Moves between items:
h: J567->J653, J342->J458, J606->J946, J624->J677, J711->J13, J417->J770, J677->J738, J879->J372, J725->J636, J787->J789, J184->J700, J647->J635, J531->J201, J814->J442, J442->J606, J474->J342, J635->J879, J507->J861, J819->J916, J636->J237, J898->J531, J738->J312, J389->J814, J312->J111, J451->J725, J13->J451, J372->J417, J770->J711, J587->J787, J946->J919, J458->J567, J201->J474, J830->J143, J789->J496, J198->J184, J321->J624, J919->J587, J700->J150, J237->J830, J111->J909, J143->J819, J396->J647, J219->J507, J916->J898, J909->J798, J653->J396, J150->J219, J798->J389, J861->J321, J496->J198
i: J567->J946, J342->J587, J606->J653, J624->J451, J711->J738, J417->J111, J677->J13, J879->J798, J725->J321, J787->J474, J184->J916, J647->J814, J531->J496, J814->J647, J442->J396, J474->J787, J635->J389, J507->J237, J819->J700, J636->J861, J898->J198, J738->J711, J389->J635, J312->J770, J451->J624, J13->J677, J372->J909, J770->J312, J587->J342, J946->J567, J458->J919, J201->J789, J830->J219, J789->J201, J198->J898, J321->J725, J919->J458, J700->J819, J237->J507, J111->J417, J143->J150, J396->J442, J219->J830, J916->J184, J909->J372, J653->J606, J150->J143, J798->J879, J861->J636, J496->J531
m: J567->J458, J342->J474, J606->J442, J624->J321, J711->J770, J417->J372, J677->J624, J879->J635, J725->J451, J787->J587, J184->J198, J647->J396, J531->J898, J814->J389, J442->J814, J474->J201, J635->J647, J507->J219, J819->J143, J636->J725, J898->J916, J738->J677, J389->J798, J312->J738, J451->J13, J13->J711, J372->J879, J770->J417, J587->J919, J946->J606, J458->J342, J201->J531, J830->J237, J789->J787, J198->J496, J321->J861, J919->J946, J700->J184, J237->J636, J111->J312, J143->J830, J396->J653, J219->J150, J916->J819, J909->J111, J653->J567, J150->J700, J798->J909, J861->J507, J496->J789

The rows follow the links: the fewer symbols apart two items are, the more alike their rows tend to be.

Each row is also shifted at random along 5 hidden directions that mean nothing.

Name the item of each row.
-797 -5 -165 -114 -110 -274 -51 -122 -51 330 -436 -314 446 -117 -61 -197 -89 -109 -150 -80 333 -843 -485 19 -228 86 -54 28 285 123 -213 -212 -151 -73 -80 -74 66 -361 -227 -80 95: J898
-214 41 -25 39 88 -48 7 -149 149 373 -265 -476 -35 2 37 -325 -32 368 -39 -323 237 -582 173 -125 179 180 -119 -109 -18 191 -196 -202 70 36 -117 -60 54 -160 -256 -88 162: J201
-778 -157 225 -88 42 194 117 -68 93 -135 39 -11 110 101 67 472 255 -390 237 257 33 311 79 -171 -245 -94 -239 -38 38 -224 136 212 -204 -124 41 58 385 487 175 -47 -515: J312
-675 147 83 23 -289 37 -58 -70 -193 -73 80 -121 -87 83 -21 348 212 -93 -11 95 -129 225 549 448 26 -46 -216 -231 131 160 -56 136 -73 131 -140 277 299 -96 270 278 -88: J150
902 -169 163 -12 281 83 66 81 76 29 -111 -10 59 -221 57 -401 -58 240 -46 -336 -163 -81 -389 -367 -144 -35 311 144 -194 22 114 8 135 -32 56 -348 -408 2 -230 -157 133: J677
-14 -20 -32 -109 214 -146 117 -9 283 59 -587 -653 -27 48 9 -203 137 89 234 -287 162 -677 203 26 -300 122 -392 225 245 862 39 -36 -178 -282 -273 -352 334 -93 -415 -213 155: J342
1629 42 16 16 310 26 -1 70 -81 -99 283 405 142 -189 -120 -39 -130 -142 -72 255 -62 231 -111 -31 73 -236 244 37 -166 -434 20 19 -86 95 162 102 -222 -17 230 62 11: J909
-609 91 335 -60 92 88 279 -93 59 39 -86 -204 -98 -137 -96 -52 191 298 207 -223 -269 22 392 -63 -83 -28 15 70 -92 34 -58 182 -64 91 25 -51 197 -45 -25 50 -35: J770
-217 -128 37 143 -109 173 -156 31 47 -70 138 -216 -358 299 170 264 144 -8 91 -31 48 373 596 41 239 86 -339 -278 -20 230 139 10 161 30 -200 128 207 305 95 28 -166: J567
-201 99 134 -85 -199 68 7 -112 -281 -133 270 71 -31 -34 -84 132 15 115 12 -57 -215 380 430 248 71 17 183 -85 -113 -44 -46 105 124 294 42 229 -38 -142 254 325 -61: J879
-53 32 -48 -145 180 -69 21 233 207 -240 -94 -116 -87 -60 4 7 135 -326 160 115 68 11 -27 -116 -235 -91 -265 89 75 205 127 22 -359 -149 -159 -265 117 255 44 -253 21: J636
-1195 52 -60 -51 -108 -205 152 1 155 77 -61 -176 -292 109 -48 -43 -76 175 -110 -199 145 -292 -372 -179 159 382 -129 276 128 -62 -296 -386 -23 -43 52 -194 220 -27 -342 -164 12: J531
-275 104 207 -82 -47 -20 86 -41 -123 166 -139 -236 64 -280 11 -243 118 338 -115 -375 -196 -298 -36 -46 -104 23 150 -82 -31 110 -83 -13 -39 198 10 -103 -120 -289 -111 17 75: J417
-607 -6 -55 -28 -175 48 -183 -40 -100 -33 191 31 272 41 23 283 41 -481 19 466 277 184 303 127 27 -254 -235 -404 27 -347 79 117 -212 118 -87 336 53 256 453 72 -223: J830
248 -142 -135 71 -177 -163 -180 129 -146 -95 31 123 11 72 141 279 65 -292 -367 -56 -45 -72 -707 163 -83 229 51 30 309 68 -155 -298 43 -102 15 -134 92 -78 -137 -60 -107: J184
-143 194 251 -90 -1 157 168 -213 -171 -82 287 109 -36 -44 -173 133 48 266 280 21 -318 514 883 167 135 -43 165 65 -222 -29 41 369 126 332 147 309 129 -136 323 447 -62: J372
-152 168 36 -58 -162 -66 -79 -133 -196 27 -319 -102 428 -106 -11 35 120 -101 57 28 -158 -310 244 490 -352 -256 -21 -87 257 375 55 350 -140 -26 -144 189 124 -415 76 231 112: J219
392 -192 -106 48 128 127 38 -217 145 14 0 273 189 239 -20 -73 -311 92 160 193 126 80 -31 -151 63 22 153 379 -106 -62 181 145 256 -292 185 67 -10 62 -170 42 -7: J587

Start here and follow the symbols in turn, left to right. Where do you end up?
Answer with the item's name.
-220 52 -112 -182 -285 -264 -60 274 -194 -323 89 6 -270 -99 -15 28 -13 6 -283 -305 -221 105 -546 121 -78 282 217 219 102 256 -86 -361 39 148 -41 -349 -140 -178 -122 -83 105
h m i h i m -> J396
-1193 -81 371 92 -85 211 9 -231 47 361 -468 -278 396 -82 154 130 312 -36 32 -35 -42 -394 44 -59 -362 -289 -248 -419 188 -119 4 269 -172 -74 -52 114 283 69 13 -63 -309
m i i i m -> J738
-595 -192 230 379 -332 374 -177 -193 -125 341 38 415 139 28 238 76 -54 148 -294 -9 -153 155 -321 -139 143 -214 288 -588 -165 -664 73 184 433 49 195 328 -366 79 93 91 -241
h m h m h i -> J451
899 -151 -128 121 -40 -103 -180 252 -134 -24 276 -70 -419 57 113 -66 -31 120 -351 -361 39 107 -427 -116 333 385 110 -118 -29 36 -201 -609 223 198 6 -218 -168 21 -128 -118 29
i h i h -> J198
343 211 -162 13 38 -112 100 22 47 -169 172 663 90 -3 -168 128 -251 -229 -76 504 -29 97 -356 235 41 -132 214 336 46 -446 -126 94 -107 -208 239 193 -45 -145 103 88 111
m m i i i h -> J372
-379 73 126 4 -128 57 141 -107 19 -157 -142 384 148 57 -37 100 -40 88 73 71 -354 172 -131 198 -270 -148 218 359 50 74 121 408 56 -215 123 20 69 -134 -65 128 26
i i m i m -> J636
-1143 -166 280 177 -221 314 36 -69 53 91 66 269 -27 116 167 244 63 75 -38 14 -155 296 -243 -295 -14 -45 35 -210 -90 -398 81 123 223 -52 117 65 -27 326 -19 -32 -321
i h i h -> J624
-181 17 147 112 131 110 -20 172 148 27 35 -184 -338 -41 90 -12 169 -6 20 -56 55 105 145 -242 66 -135 -269 -323 -98 -119 60 -80 -139 75 -126 -122 -51 329 95 -268 -68
i h h h -> J738
-520 139 57 -72 -15 27 2 -44 -48 -46 117 -16 216 -14 -61 392 208 -454 162 419 108 113 372 204 -55 -257 -338 -249 131 -265 0 187 -388 51 -21 291 354 170 394 100 -267
i m i m h -> J389
417 76 281 87 339 235 246 -45 191 36 -27 -66 -195 -98 4 -98 108 305 209 -117 -196 169 413 -234 53 -170 -8 -23 -194 -42 76 265 -15 7 47 -8 31 156 30 -43 58
h h i m -> J861
-323 105 -192 -160 -4 -167 210 -119 3 -199 174 420 207 124 -234 145 -263 -172 134 437 67 141 -94 176 -33 55 172 558 38 -248 -65 141 -80 -163 253 191 203 -107 22 179 -7
h i m h m h -> J198
460 -20 148 -70 336 160 132 -114 232 31 -440 7 452 -126 -15 -3 147 -234 309 254 -28 -209 105 -30 -558 -383 -144 131 115 181 258 496 -312 -400 16 20 219 71 -33 -40 -44
i m i h -> J636
23 121 -146 102 17 -5 134 -116 168 -37 205 436 -183 184 -142 -180 -375 259 86 202 27 229 36 -47 359 58 207 325 -212 -269 -60 56 226 -143 194 122 -157 36 -109 57 180
i m m m i -> J787
